[  28 -176  -41   92  -59  174   47 -193 -245  -70 -220   88   45 -154
  -55  140  -78  226 -160 -330  -65  183  171 -243  -46   -1 -583  -65
 -176 -304 -371   12    9 -358 -226]  moze
[  39  -17   71   -1   77    9  -96 -241 -265  214   41 -178 -325 -104
  428  170  108 -101  -69  272 -115  -57 -225  -15 -228 -109 -228   29
   44   50 -160   47    2 -137  -30]  sali
[ -95   72 -159  150 -120  -17  -27  123 -294  -73  -85    3   16 -130
 -234   87 -114  320   10  143  135   70  -51 -153 -353  -20 -294   29
  -55 -245 -263  -16   31 -252 -148]  Bami
[-124   46  213  591  734 -275  -36  899  225  -50   27 -108   12 -586
  312  128 -344 -271 -105  484  396 -480  250  271  278 -131   -1   27
  168  -48   95  295 -114  523 -340]  Rida
[-196  221 -183  250 -225   37  118   27 -307 -245 -109 -129  -32 -167
 -354  -38  -59  416  130  292  205   85   68 -137 -373 -150 -237 -142
  -86 -185 -365  113 -249 -123 -125]  nodok
[ -56 -127 -166 -174 -190 -187  197 -128 -282  -17   -4  -17 -193  108
 -509 -136  108   57  204   58   25   66 -315  251  -51 -104  228   44
   90   66  339  -53 -107 -183  344]  nodok
[  47  195  -53  219  411  131   -2 -170  168 -136  -99  330  120 -264
  323  -28  -52  112  157  370  358  -23  249 -279  -36 -219 -346 -109
 -210 -441 -144  220   53   90 -106]  rari
[  34   51 -200   83  238 -235 -146   48 -335    5   97 -128  189  308
 -420  255 -139  247  185  231  -68  -61 -602 -190 -369  -39 -147  114
  -61 -189   65 -114 -368 -423 -283]  moze
[  51 -302  362   85  -23   75   24 -131 -302  -85 -266  141 -144  169
  329  -73 -108 -428 -318 -326   30 -140 -184  114  233  -29 -132   85
   46  153   46  177 -172 -149  389]  moze
[ -35 -127   89  -36 -118  -96 -271 -161 -139    6   16  -49 -161   88
 -236 -123 -210   -9  126   22  -27  162  -74   51 -128  -92  205  -33
   91  -60  124 -166 -219 -194  136]  fatu
[  61  -54  -79   88  -88  -87 -183  367 -348  -86   11    4  -56  -34
 -184   40  -18 -149   89  250  114    4  -61  107  -83  -78   77   45
   89   81  114 -154 -241 -133  201]  moze
[ 107 -253  -23  204   80 -270 -144  -49 -304 -112  204 -275 -231 -173
  397  238  -95 -154   66  279  113 -144 -160  334  416  -80  130  182
  102  150  517 -150  130 -235  165]  Gisu
[  86 -320  248  205  -48   83  221 -164 -268    4 -137   67 -213  -16
  246 -172   22  -80 -198 -303   77 -229 -131  383  139    0  -11 -176
  174  321   61   37   83   27  331]  nodok
[  23 -174  142   96  439   16  180   11   63  -14   51  268  -45 -191
  405 -113  136  -97   11  175   66 -103 -221  277  161   68 -156   36
  186  -84   22  404  226  -16  -51]  sali
[ 159 -218  101  275    7   91 -195  321 -274 -297 -187  -46  279  119
  220  119  -79 -252 -127 -244  162 -229 -142   64 -105 -122 -159   61
 -255  137  159  -39 -155   23   61]  moze
[  74 -208   28  -50  243   66  147  -37  -30   29  146  204   14  -61
  265  -73  255   48    6   -5   15    5 -125  187  170  146  -86  -65
  -65 -180  -16  293  478   16 -168]  Rida
[-152  -88  -59   66  -89   12  -75  -94 -184  -49  -87  137   69  -23
 -252   29   99  178   -4   20  174  221   96 -103 -214  -63 -232   33
   17 -272 -230   34   48 -196  -74]  Gisu
[  70 -377  256  -53  -46  243  -50 -384 -212    5   21  471   83  234
  186 -195   56   76 -145 -154  -47  -89   -9  225 -202 -125 -192 -118
   50   62 -216   81    0 -190  289]  fatu
[ 159 -326  179  -44  135  127 -186   57 -318   34   14  257  100  294
  117 -186  155 -292 -165 -150   97 -132 -207  221  -87 -115   28  113
  -60  164  -86  -45  126  -18  348]  Mazer
[ -42  -41  -80  106 -107   35   99  -46 -191 -109  -53  -64   42 -117
 -203   22  -52  368   20    0    2   78  -31 -147 -237    1 -202 -130
 -100 -207 -154  135  -58 -241 -162]  rari
[ -62 -200  148   -2  162 -155 -333 -265 -228  189  108   11 -420  -33
  624  136   57  -54  -99  128 -119  -99   -9 -102  -90  -60 -221  125
  -94  -23 -170 -114  104 -127 -139]  fatu
[ -31   95 -249   39  -74  -18 -128   85 -308 -132    6   -5  151   78
 -396  -30  -59  238   38   82  156   42 -203 -155 -365  -49 -153  -31
 -182 -222 -299  -61   46 -283 -189]  sali
[ -71   -4 -226  122 -357  145   -5  -35 -161  -64   61 -144  -35  -79
  208   97 -110  413  -30  -81 -168  -50  295  -29 -122 -125   13  -14
 -306  -48  -96  -11   78   64 -103]  moze
[ -60   64 -152  120  -26   21  114 -167 -163    5  -62  -58  -39 -164
 -388   38 -113  247   64   77   18  186   -2 -115 -300  -65 -254  -81
  -46 -278 -100   24  -89 -203 -134]  nodok
[ -84   -6   -4  227 -185   51 -126  -73 -141  -80  -16 -263 -134  -58
  480  181 -165  334 -138  -92 -193  -95   89  -50   49 -196   67   55
  -86   47  -80   23  -92   39   41]  rari
[ -59 -113   42  185  251   -1 -135 -138 -137 -106  129  128   90  213
  -31   64 -114  175  -39  -25  -78   67  -14  -80 -109  -92  -70  105
 -199 -268 -140   57 -205 -219  -12]  moze
[  -4 -139  111  142  168  120  150  -38  111  -21 -106   17  -31 -264
  586  -84  -84   10   32  -55  102  -99   29   96  124   41 -186 -105
  -90 -167  165  361  197   -8 -136]  Bami
[ -37  -26 -180   56 -220  -83 -159  148 -222  -12   64 -124 -168    6
 -125  -22   54  -76   64   58  -14   87 -169  225 -138  -10  156  -60
   20  108   77 -135 -107 -139  145]  Rida
[  52 -111  197   17  149  -85 -221 -170 -158  136   41  -84 -158  -99
  323  205  -49 -230  -86  175  -42  -13 -151  -11  -20    3 -262   33
   37  -26 -101   -6   35 -137 -144]  rari
[  44 -292   96  155  122   37  -41  168 -369 -162   -4  133    7  177
  168 -160  -56 -214 -211 -144  147 -275 -101  217  -56 -237    7    7
 -157  129   29  166  -71   16  364]  sali
[ -32   58 -197  108  -40   42   16  -10 -320  -21 -151   13  -11 -134
 -178   85   41  247   26   85   53   68  -39 -197 -339  -49 -274   70
 -166 -251 -222  -15   -8 -263 -200]  Rida
[-134   27 -181  -15 -189   83   14 -119 -195   85 -119  -11   53   29
 -433   63  -51  313  -20 -140  -59  230  211 -330 -357  -82 -358  -69
 -140 -247 -441   -8 -127 -193 -219]  Rida
[  59 -238  -15  153 -101  103  -92   36 -321 -128   24   28   77  186
  167   67   90    3 -282 -266   52 -273  -55   83  -74  -84 -179   34
 -217  107  -30 -128   93   25  105]  Mazer
[   7 -210  226  100 -368   51  -84  195 -400 -160 -201  164   52  122
  112 -149  125   14 -126 -111  127 -233 -281  271 -115  -21  -57   55
  135  302   30  -90  -58  -26  251]  Rida
[ 195  213 -213  185  322   52  132  438 -232   42 -376 -548  117 -206
 -193  694 -270   -8  -12   41   86 -408    5 -360 -106 -246 -252  839
 -631 -296  203 -570  141  320 -507]  fatu
[-132  -51 -218   30 -314 -147  -86  118 -240    8  155    1 -196  118
  -65  -14  -67   59   83   37  -41   74   50  143 -198  -19   33 -196
  -61  144   13  -89 -193 -212  295]  nodok
[  52 -189  152  -16  329  105    2  -48   41  -46  -53  212  118 -124
  567   47  177   51 -163 -155  -45 -127  -31  -44  132   28 -410   63
 -129 -203  -86  214  258  -86 -243]  Mazer
[-298 -286   61  -43 -305  311  -71 -648  404  370 -216 -222 -605  -71
  -23  289  149 -493 -216 -217 -495  177  152  156 -329  -92  195  -73
  379  208 -392  223 -733  338  150]  Mazer
[ -23  355 -318 -225   92 -224  -18  586 -119   54  289  484  144   69
  381  238   92   62  140  363 -166   26  -41  325    5  251 -210  280
    6  -30  -24 -192  444 -442   33]  fatu
[-119   25  -82  111 -275   34 -320  -42  -46 -163   42 -124   14   55
  353  144 -141  174  -75  -58 -166  -56  154  -10   -1 -187  222  146
 -208   33  -59  -30  -87   97    4]  Rida
[ -70 -122  -80 -100 -168 -195 -316    2 -342  -10   49  162 -209   13
  -54 -179   19  104  178  143  -83   86 -187  229 -283 -150  111  -93
  103  -19  197 -149 -212 -278  222]  Mazer
[ -91 -153 -160   60  -21 -130 -173   94 -253  -16  -34    9  -54   42
 -124   28  219 -191  -18  -18  -49   35 -175  139 -173  -90  129   84
   -4  127  146  -33 -336 -171  139]  nodok
[   0    8   81   50  275   23   54  -87  170  -22   42  228   43  -82
  317  -43   96   34   47   80   40  -54   70   36   -8   24  -62  -51
  -32 -139   36  205  119    5  -79]  Rida
[-118  -63  222   29  164  -71 -273    7   42  109  219  225  199  522
 -231  -51   72 -197 -375 -248   46   81 -104   -9  -78   70   21  146
  -49  128 -557 -126  146   78  159]  nodok
[ -45  -16 -120  113   52  -54 -147  -30 -205  -48 -105   75   79  -71
 -330   87  -29  183   15  104  145  188 -142  -90 -252 -124 -195   13
   -6 -248 -311  -10   -5 -178 -112]  Gisu
[-165  -68  -94  -98 -292   63  -91  -95 -288  267 -108 -200 -172  -77
  143  260    3  401 -150 -205 -257  -17   59   -6 -138 -137 -117  272
 -212 -226  -99 -272  205  -16 -229]  Bami
[-161  -64 -242   99 -324  122    5 -380   86  -60    7  -67 -230  -44
  191  -31 -138  107  -80 -328  -69  137  546   19  169 -175  334  -48
 -269   30 -157   58  169  210  243]  nodok
[  42 -286  223  154 -219   11 -295  220 -548 -314   -3  184   90  141
  438 -191  -39   -7 -154  -65  319 -267   -6  232  -41 -215 -141 -126
  -65  204  -26  -40   85 -171  364]  sali
[  -5 -103  137   47   25   69   10   87  141 -121   -7   78  112  -15
  354   50  -10 -226 -182   -3  236 -136 -149   37  179  145 -256  -28
 -246 -100 -118  264  223  -98  -22]  Rida
[  22   50 -265   49 -187  -52  -98  391 -377   99   46  -76 -175    4
  -10  -64   12  -27   88  170  -10  -51 -121  163 -289 -117  -35 -119
  -42  188   53 -186 -236 -205  243]  moze
[ -56 -112 -144   75 -324   95 -133   34 -202  -45  -59  -56 -125   23
  338  162 -147   59  -39  -81 -123  -64  157  -22   -1  -85   42  144
 -185   11   28   -9  -30   42  130]  Mazer
[ -92  -82  -94   81 -164  143   85 -153 -278  -46 -191   -4   24 -184
 -257   87   33  313   -2   19   65   94   -4 -194 -332    6 -360   49
  -49 -365 -178   71   15 -300 -294]  rari
[ -43   21 -209   61  -37  -13   25    0 -349  -36 -164  108  -25 -164
 -261   58   88  354   60   -2  -21  191  -66 -149 -325   -7 -273   -3
  -75 -296 -229  -36   14 -330 -189]  rari
[ -85 -441  378 -165 -166   17 -170 -343 -204   77 -260   92  -80  275
  338    2   39   15 -307 -582 -252 -144  -20  -73 -118 -194  -60    5
   41  148   26   77 -250  -77  174]  Gisu
[  95 -292  245  186   25  -90 -199  158 -309  -89 -114  140   27   96
  553   30 -173 -178 -109  -12  225 -432   50  100   61 -297 -239 -115
 -100  294  160  -36 -248  101  318]  Gisu
[ 104 -238  318   54  425 -121 -132 -269 -154  173  -36   67 -230  -36
  597    0  -18 -193   57  127   -5  -90 -256   -4  -46  -74 -226  263
   -5   31  105  -20   80 -237   73]  sali
[  34  -41  154   95  339   77  125   60   72  -47   34  347   58 -283
  548 -193  135  -42  -69  135  105 -133   38  146  118  104 -232  -67
  -96 -116  -50  337  294   -6 -130]  nodok
[   5  -50   72   60 -146  -54 -200  -77 -165  -39   84 -111 -145   86
  -78  111 -164  -11   72  -38 -121  195   49   33 -226  -28  -52 -148
   74  -45  135 -160 -227 -198  134]  Rida
[  74 -284  175   85    0  136 -155  140 -246  -76   81  180   82  216
  301    9   45  -56 -225 -180   16 -243   39  139 -271 -152 -153 -172
 -157  106  -12   21 -125   33  288]  Bami
[ 110   56   88   97  319  -82 -149 -159  -64  166   76  -80 -256 -155
  564  220 -139 -226  -60  226 -115 -129  -88  -80  -75  -31 -326  -28
  -35    3  -36  -27  -66 -147 -106]  sali
[  25 -228  258   89  224   64   97  160    7  -21  -56  193   17 -288
  712  108   22   63 -152  -72   81  -98  128   17  322  167 -511   22
  -88 -245  -46  244  488  -24 -302]  fatu
[  41 -264  154  162  400  157   40  165  136 -139  -25  -94  447 -227
  461   24  213  107  -46   34  209 -193 -279  -47  381   76 -327  108
 -248 -247  -69  467  332  169 -677]  nodok
[ 118 -355   89  108  137 -138 -163 -127 -317  188  102 -226 -260 -130
  636  310  -31 -147  -57  135  -33  -92 -352  156  210   -1 -235  103
  -45  105   70   -8  229 -245  -15]  nodok
[  65  -53   78  126  187 -106 -167 -179 -244   71  -14  113 -349 -112
  571  299  -82 -164  -90   85 -189  -69   22  -77 -131   57 -359  -32
  -91  -47  -78  -73 -135 -217  -57]  Gisu
[ 116 -125  171  153  250   52  131   67  126  -64  175  -59  -48  -91
  568   86   42 -169  -89 -142   56   17  -63  259  396  243 -225 -214
  -81  -71  104  186  411   73  -60]  Bami
[ -87 -205  -49    5 -764  148 -222   50 -163  -40  -72  -48 -176 -269
  242   86 -243  165   11  108 -185   15  350  143 -247 -177  -52 -242
  291  247   32   14 -430 -190  306]  Gisu
[ -43   -1 -169  117   29   87   39   41 -261  -32 -142   48   63 -105
 -219   61   53  258    9   31   30   94  -79 -159 -299  -56 -304    9
 -121 -317 -196   68 -100 -260 -223]  moze
[  89 -201  119   54  416   -7  139  -71  123  -33  117  222   30 -148
  447  -55   53   91   -1   48   70  -67  -46  121  263  -13 -202  -67
   99 -124   29  366  425  108  -52]  Mazer
[   9    1   51  320  251  177  233 -108  121 -145 -101  -34   44 -420
  236  -14   99   16  -59  164  116 -101  -95   88 -173   34 -258 -115
   74 -204   97  449   65   42 -293]  Mazer
[   6 -209  143  146  -40  108  -93   80 -198 -185   30   80   67  146
  169  -61  -78 -147 -259 -156   61 -210  -66  203  -70  -87  -87   63
  -96  163 -132   49  -46  -25  237]  Bami
[-108  108 -222   51 -160   83 -156 -110 -104   57   48 -248   10  107
  328  140  -88  201  -11   -9 -131 -104   94  -84  -36 -227   46  179
 -334   -8 -115 -104  -39   20  -87]  sali
[   4 -727  806 -350 -295   95 -508  -16   61 -326 -437  699  783  225
  263 -347  -99  471   19 -384  292 -419  129 -381  271 -265 -367  346
   -5  -86  132  -94    8  194 -231]  moze
